Here is a tiny trained network, its code and every weight. The questions are about switching its units off for an input and a target symbol, where a switched-off unit gives its printed mean instead of its output.

import numpy as np


def w(rows, s, z=0):
    codes = np.array(rows[::2]) - 128.0
    scale = np.full(codes.shape[1], s)
    scale[-1] = z or s
    return codes * scale


def f(y):
    return np.maximum(y, 0)


def softmax(a):
    e = np.exp(a - a.max(-1, keepdims=True))
    return e / e.sum(-1, keepdims=True)


def log_softmax(a):
    a = a - a.max(-1, keepdims=True)
    return a - np.log(np.exp(a).sum(-1, keepdims=True))


def net(x, mask):
    ids = ['γζθμξπφψω'.index(c) for c in x.split()]
    T = len(ids)
    res = E[ids] + P[:T]
    u = 0
    for l in range(2):
        r = res
        for j in range(3):
            rows = slice(2 * j, 2 * j + 2)
            q, k, v = (r @ M[l][rows].T for M in (Q, K, V))
            z = softmax(np.where(np.tri(T) > 0, q @ k.T / 2**0.5, -1e9)) @ v
            o = O[l][rows]
            res = res + np.where(mask[u + j], z, o[:, -1]) @ o[:, :-1]
        u += 3
        y = f(res @ A[l][:, :-1].T + A[l][:, -1])
        res = res + np.where(mask[u : u + 16], y, B[l][:, -1]) @ B[l][:, :-1]
        u += 16
    return log_softmax(res[-1] @ U[:, :-1].T + U[:, -1])


Q, K, V, O, A, B = {}, {}, {}, {}, {}, {}
E = w([
[109,119,123,194],'γ',
[164,193,175,139],'ζ',
[214,155,148,131],'θ',
[217,118,116,144],'μ',
[97,199,184,164],'ξ',
[71,104,5,47],'π',
[165,94,117,174],'φ',
[25,202,54,28],'ψ',
[100,39,254,27],'ω',
],0.0038)
P = w([
[131,74,199,158],'0',
[139,218,69,51],'1',
[148,151,76,31],'2',
[111,148,92,48],'3',
[140,129,82,205],'4',
[122,251,119,178],'5',
[143,163,123,127],'6',
[179,91,96,117],'7',
[213,43,76,183],'8',
],0.0028)
Q[0] = w([
[140,131,60,190],'L0H0',
[60,173,167,7],'L0H0',
[118,205,107,130],'L0H1',
[224,67,130,135],'L0H1',
[85,136,255,106],'L0H2',
[176,52,112,177],'L0H2',
],0.028)
K[0] = w([
[137,155,53,157],'L0H0',
[130,12,174,67],'L0H0',
[212,101,129,113],'L0H1',
[61,168,136,216],'L0H1',
[111,176,253,127],'L0H2',
[195,108,103,229],'L0H2',
],0.027)
V[0] = w([
[16,228,187,76],'L0H0',
[83,2,2,219],'L0H0',
[120,115,125,141],'L0H1',
[206,52,124,10],'L0H1',
[166,228,170,55],'L0H2',
[88,15,82,198],'L0H2',
],0.0084)
O[0] = w([
[2,115,91,205,194],'L0H0',
[108,234,211,75,230],'L0H0',
[137,124,127,127,112],'L0H1',
[226,66,116,50,253],'L0H1',
[164,45,68,147,142],'L0H2',
[91,210,197,100,134],'L0H2',
],0.0074,0.00067)
A[0] = w([
[74,10,207,79,49],'L0N0',
[109,145,143,173,83],'L0N1',
[45,92,141,100,16],'L0N2',
[105,151,55,56,206],'L0N3',
[115,107,142,123,109],'L0N4',
[95,140,92,97,149],'L0N5',
[134,88,189,181,41],'L0N6',
[134,124,150,176,239],'L0N7',
[64,121,133,125,48],'L0N8',
[128,133,128,128,102],'L0N9',
[112,117,241,88,126],'L0N10',
[107,109,137,180,34],'L0N11',
[120,129,62,136,43],'L0N12',
[123,102,78,68,2],'L0N13',
[176,95,189,122,54],'L0N14',
[104,148,179,143,114],'L0N15',
],0.011,0.0021)
B[0] = w([
[120,251,114,82,138],'L0N0',
[98,161,127,131,136],'L0N1',
[158,56,123,124,133],'L0N2',
[58,30,123,159,254],'L0N3',
[120,139,123,120,130],'L0N4',
[132,82,135,118,183],'L0N5',
[140,88,126,188,132],'L0N6',
[208,151,149,153,170],'L0N7',
[133,74,121,119,132],'L0N8',
[128,128,130,130,128],'L0N9',
[129,114,218,106,145],'L0N10',
[87,122,113,160,132],'L0N11',
[121,161,162,97,147],'L0N12',
[135,220,129,120,161],'L0N13',
[145,92,156,82,134],'L0N14',
[118,155,147,155,138],'L0N15',
],0.024,0.0039)
Q[1] = w([
[146,4,175,170],'L1H0',
[14,49,109,75],'L1H0',
[118,186,109,94],'L1H1',
[83,29,179,119],'L1H1',
[31,130,70,69],'L1H2',
[201,66,110,218],'L1H2',
],0.02)
K[1] = w([
[207,57,185,214],'L1H0',
[62,52,234,103],'L1H0',
[107,166,119,49],'L1H1',
[166,61,228,143],'L1H1',
[194,117,252,126],'L1H2',
[156,66,48,197],'L1H2',
],0.02)
V[1] = w([
[77,104,171,57],'L1H0',
[230,117,215,61],'L1H0',
[247,140,97,106],'L1H1',
[100,194,206,214],'L1H1',
[133,152,189,109],'L1H2',
[75,162,150,110],'L1H2',
],0.014)
O[1] = w([
[98,166,210,161,232],'L1H0',
[113,119,188,13,254],'L1H0',
[168,114,10,104,20],'L1H1',
[118,220,120,182,190],'L1H1',
[91,117,71,105,161],'L1H2',
[69,137,137,113,151],'L1H2',
],0.011,0.0082)
A[1] = w([
[87,9,79,134,96],'L1N0',
[106,158,130,99,96],'L1N1',
[183,170,151,124,170],'L1N2',
[66,143,61,159,176],'L1N3',
[96,70,126,111,136],'L1N4',
[180,121,65,152,73],'L1N5',
[136,130,130,135,111],'L1N6',
[106,106,102,110,90],'L1N7',
[115,99,146,164,197],'L1N8',
[143,197,139,154,1],'L1N9',
[147,136,127,115,152],'L1N10',
[171,219,128,113,165],'L1N11',
[88,157,141,143,62],'L1N12',
[116,39,93,184,155],'L1N13',
[124,167,120,97,108],'L1N14',
[128,129,114,80,169],'L1N15',
],0.013,0.0044)
B[1] = w([
[35,249,50,57,204],'L1N0',
[148,85,109,177,220],'L1N1',
[82,181,128,98,183],'L1N2',
[54,89,244,185,201],'L1N3',
[193,162,109,109,220],'L1N4',
[40,44,40,129,160],'L1N5',
[120,129,135,138,132],'L1N6',
[179,145,134,116,155],'L1N7',
[192,177,169,130,245],'L1N8',
[223,142,73,96,162],'L1N9',
[98,131,133,118,147],'L1N10',
[33,165,138,217,180],'L1N11',
[142,135,116,47,246],'L1N12',
[246,72,63,185,218],'L1N13',
[143,76,96,171,183],'L1N14',
[113,50,162,123,195],'L1N15',
],0.019,0.011)
U = w([
[3,85,195,132,136],'γ',
[139,75,118,210,89],'ζ',
[111,109,57,116,139],'θ',
[94,135,91,25,4],'μ',
[229,80,176,190,34],'ξ',
[161,191,237,58,249],'π',
[183,17,136,70,123],'φ',
[208,163,72,113,57],'ψ',
[61,245,117,142,151],'ω',
],0.0027,0.0023)

Each question gives the input, a string of symbols that net reads in full, and the target symbol t.
The units are the heads (2 rows each of Q, K, V and O) and the neurons (one row each of A and B). Each row of codes is followed by its name. A weight is (code - 128) times the scale printed after its matrix; where a second scale follows, it is the last column's (O, A, B and U).
mask holds one flag per unit, layer by layer, with each layer's heads first. A switched-off unit (its flag False) gives its mean, the last column of its rows in O or B, instead of its output. The means were averaged over made-up inputs and are rounded, as every weight is.
A unit's drop is (log p(t) with every unit on - log p(t) with that unit switched off) / (log p(t) with every unit on - log p(t) with every unit switched off).
most important unit: the unit with the biggest drop
top k neurons: the k neurons with the biggest drops, biggest first
k most important neurons of layer l: the k neurons of layer l with the biggest drops, biggest first
heads that matter: for each layer, one digit per head in row order, 1 if its drop is at least 0.15 and else 0, layers parted by /
input π ψ μ, target π: most important unit -> L0N10
input γ γ μ μ, target ω: top 2 neurons -> L1N11, L0N10
input γ ω φ φ ψ ψ π φ π, target γ: heads that matter -> 011 / 011
input μ μ π, target μ: top 4 neurons -> L0N14, L0N13, L0N3, L1N0
input φ γ ζ π π ψ, target φ: top 3 neurons -> L0N10, L0N3, L1N15
input ψ π γ φ, target ξ: heads that matter -> 000 / 111
input π ψ ξ γ γ π ζ π, target π: heads that matter -> 101 / 110
input ψ π γ, target ξ: top 2 neurons -> L1N13, L0N3
input ψ ψ π μ φ ζ π, target ψ: top 4 neurons -> L0N2, L1N13, L1N0, L0N3
input ξ θ θ γ, target ζ: heads that matter -> 110 / 110
input ω γ π, target ω: top 4 neurons -> L1N0, L0N3, L0N0, L1N3
input μ θ γ, target φ: top 4 neurons -> L0N10, L1N15, L0N3, L0N14
input π π π ζ φ ω, target γ: top 2 neurons -> L0N0, L0N3
input μ π φ, target φ: top 3 neurons -> L0N10, L0N13, L1N15
input μ ξ ψ ψ, target μ: 4 most important neurons of layer 0 -> L0N14, L0N13, L0N3, L0N10
input θ ξ μ θ γ ψ, target θ: most important unit -> L1H1
input π π π π ψ, target π: 2 most important neurons of layer 0 -> L0N10, L0N13
input μ π ξ ξ, target φ: heads that matter -> 100 / 110
input π π π ξ π ψ γ ζ φ, target ξ: 2 most important neurons of layer 0 -> L0N7, L0N13
input ψ π μ, target ξ: top 2 neurons -> L1N13, L0N3
input ω π ζ μ π ψ φ π π, target ω: top 2 neurons -> L1N0, L0N0
